x =
11	-13	13	35	17	6	12	-20	-22	17	-13	29	31	13	-2
-7	26	-2	11	0	-9	1	18	16	9	13	-11	1	-18	9
-3	23	-1	-3	-2	-3	1	21	21	3	16	-11	-6	-10	10
15	1	-5	0	12	20	-2	-5	-5	2	-9	8	7	26	-7
18	-1	-2	3	15	23	0	-7	-7	4	-10	12	11	30	-7
8	15	-10	-9	5	14	-6	9	8	-2	1	-7	-4	14	-3
10	-16	14	30	15	5	12	-19	-20	15	-11	28	27	12	-1
x[0, 0] = 11
x[5, 4] = 5
x[1, 0] = -7
x[4, 6] = 0
x[:, 3] = [35, 11, -3, 0, 3, -9, 30]
x[3, 14] = -7
x[4, 10] = -10
x[3, 10] = -9
x[:, 4] = [17, 0, -2, 12, 15, 5, 15]
x[4, 14] = -7
x[0, 11] = 29
x[6] = [10, -16, 14, 30, 15, 5, 12, -19, -20, 15, -11, 28, 27, 12, -1]
x[6, 1] = -16
x[6, 12] = 27
x[:, 5] = [6, -9, -3, 20, 23, 14, 5]
x[5, 8] = 8
x[2, 8] = 21
x[3, 7] = -5
x[6, 0] = 10
x[1, 14] = 9
x[3, 3] = 0
x[2] = [-3, 23, -1, -3, -2, -3, 1, 21, 21, 3, 16, -11, -6, -10, 10]
x[6, 8] = -20
x[:, 10] = [-13, 13, 16, -9, -10, 1, -11]
x[:, 14] = [-2, 9, 10, -7, -7, -3, -1]
x[6, 9] = 15
x[1, 1] = 26
x[5, 3] = -9
x[0, 6] = 12
x[2, 1] = 23
x[4, 0] = 18
x[3, 4] = 12
x[3, 11] = 8
x[5] = [8, 15, -10, -9, 5, 14, -6, 9, 8, -2, 1, -7, -4, 14, -3]

B = array([ 25,  47, -37,  13,  35])
B[0]	25
B[1]	47
B[2]	-37

M =
[[5952 5430 4103 3808 6433 5226 7740 7243]
 [7718 5466 4312 2999 7358 8347 6930 6914]]
M[0, 0] => 5952
M[1, 6] => 6930
M[0] => [5952, 5430, 4103, 3808, 6433, 5226, 7740, 7243]
M[:, 5] => [5226, 8347]
M[:, 7] => [7243, 6914]
M[1, 7] => 6914
M[1, 3] => 2999
M[0, 5] => 5226

data =
[[-7, 23, 3, -15],
 [-4, 14, -13, -13],
 [-1, -6, 13, 2],
 [27, -18, -16, -15],
 [-12, 35, 36, -14],
 [-13, 20, 7, -13],
 [-3, -3, -13, 32],
 [-6, -17, 6, -4],
 [4, -10, 3, 6],
 [-1, 0, 15, -32],
 [-14, 13, 4, 22],
 [18, -19, -28, 2],
 [-5, -22, -19, -7],
 [-6, -6, 29, -2],
 [-11, 17, 7, -9]]
Rows and columns are counted from 0.
(0, 0) -> -7
(13, 2) -> 29
(2, 3) -> 2
(5, 2) -> 7
(11, 2) -> -28
(13, 3) -> -2
(1, 0) -> -4
(3, 0) -> 27
(6, 3) -> 32
(8, 2) -> 3
(7, 2) -> 6
(6, 0) -> -3
(4, 3) -> -14
(9, 0) -> -1
(11, 0) -> 18
(1, 3) -> -13
(5, 0) -> -13
(1, 2) -> -13
(7, 0) -> -6
(2, 2) -> 13
(2, 1) -> -6
(13, 0) -> -6
(11, 1) -> -19
(11, 3) -> 2
(14, 3) -> -9
(4, 1) -> 35
(13, 1) -> -6
(7, 3) -> -4
(14, 0) -> -11
(10, 2) -> 4
(7, 1) -> -17
(1, 1) -> 14
(8, 0) -> 4
(0, 3) -> -15

A = [ -5  -5 -19  40 -16 -40  15  -1 -29   6   4  34  -9]
A[0]	-5
A[1]	-5
A[-7]	15
A[9]	6
A[-5]	-29

X = [-190.039 -201.859 -185.718   22.495 -112.763  -39.317  126.301]
X[0]: -190.039
X[-3]: -112.763
X[-4]: 22.495
X[2]: -185.718

arr =
[[3 5 6 3 4 5 5 3 6 6 6 4 3]
 [5 5 3 7 3 3 6 6 5 4 5 5 3]
 [5 5 3 3 5 2 5 5 4 4 5 4 5]
 [7 4 5 5 4 4 5 7 5 2 5 5 5]
 [4 6 3 4 4 3 3 7 5 4 3 5 5]
 [6 6 5 4 5 4 4 6 6 3 4 4 6]
 [6 4 3 4 4 5 5 5 4 3 5 4 5]
 [5 5 3 4 5 3 5 5 6 3 4 4 4]
 [5 5 2 4 5 4 3 5 5 3 5 5 6]]
arr[0][0] = 3
arr[5][5] = 4
arr[:, 11] = [4, 5, 4, 5, 5, 4, 4, 4, 5]
arr[1][11] = 5
arr[0][12] = 3
arr[0][10] = 6
arr[:, 6] = [5, 6, 5, 5, 3, 4, 5, 5, 3]
arr[5][1] = 6
arr[:, 8] = [6, 5, 4, 5, 5, 6, 4, 6, 5]
arr[1][5] = 3
arr[:, 5] = [5, 3, 2, 4, 3, 4, 5, 3, 4]
arr[6][11] = 4
arr[3][9] = 2
arr[4][3] = 4
arr[7] = [5, 5, 3, 4, 5, 3, 5, 5, 6, 3, 4, 4, 4]
arr[2] = [5, 5, 3, 3, 5, 2, 5, 5, 4, 4, 5, 4, 5]
arr[0][11] = 4
arr[:, 1] = [5, 5, 5, 4, 6, 6, 4, 5, 5]
arr[:, 12] = [3, 3, 5, 5, 5, 6, 5, 4, 6]
arr[5][3] = 4
arr[3][11] = 5
arr[:, 9] = [6, 4, 4, 2, 4, 3, 3, 3, 3]
arr[5][0] = 6
arr[2][1] = 5
arr[1][0] = 5
arr[1][8] = 5
arr[3] = [7, 4, 5, 5, 4, 4, 5, 7, 5, 2, 5, 5, 5]
arr[8][10] = 5
arr[7][3] = 4
arr[1][10] = 5
arr[7][1] = 5
arr[6][3] = 4
arr[6][1] = 4
arr[7][9] = 3
arr[6][2] = 3
arr[5][6] = 4

W =
[[2528 4429 4359 4952 5358 5345 4652 4785 4373 5349]
 [7105 5034 4647 4132 4860 4891 4799 4455 4182 5224]
 [7603 5100 5332 4546 4959 4234 4902 4586 4111 4283]
 [3623 4573 4354 5066 4686 5359 4750 5036 5480 5319]
 [8461 5214 4670 4186 4196 4865 4902 4667 5205 5176]
 [8153 5173 4591 4204 4202 4953 4886 4683 5252 5267]
 [7177 5044 4610 4078 4857 4921 4793 4429 4151 5283]
 [6969 5016 5290 4682 4993 4302 4886 4654 4212 4296]
 [8650 5239 5275 4659 4239 4303 4997 4855 5313 4315]
 [2778 4462 5004 5439 5408 4742 4754 4975 4466 4435]
 [2589 4437 5080 5519 5481 4676 4756 4990 4399 4322]
 [8043 5158 4587 4246 4185 4963 4887 4711 5318 5259]
 [2543 4430 4418 5016 5336 5293 4665 4821 4439 5260]
 [2791 4463 5045 5454 5437 4702 4757 4970 4417 4382]
 [7077 5031 4638 4088 4926 4893 4788 4413 4046 5247]
 [2735 4456 5006 5393 5497 4734 4742 4925 4288 4446]]
Indices start at 0.
row 0 col 0 => 2528
row 2 col 1 => 5100
row 9 col 6 => 4754
row 9 col 5 => 4742
row 5 col 9 => 5267
row 11 col 3 => 4246
row 9 col 7 => 4975
row 5 col 6 => 4886
row 14 col 9 => 5247
row 6 col 5 => 4921
row 7 col 5 => 4302
row 3 col 9 => 5319
row 1 col 3 => 4132
row 0 col 4 => 5358
row 4 col 7 => 4667
row 6 col 6 => 4793
row 15 col 1 => 4456
row 1 col 0 => 7105
row 5 col 7 => 4683
row 10 col 5 => 4676
row 14 col 1 => 5031
row 0 col 6 => 4652
row 5 col 4 => 4202
row 14 col 8 => 4046
row 4 col 1 => 5214
row 12 col 4 => 5336
row 12 col 3 => 5016
row 8 col 3 => 4659
row 7 col 0 => 6969
row 3 col 7 => 5036
row 15 col 0 => 2735
row 0 col 9 => 5349
row 10 col 9 => 4322
row 3 col 3 => 5066
row 15 col 4 => 5497
row 10 col 7 => 4990
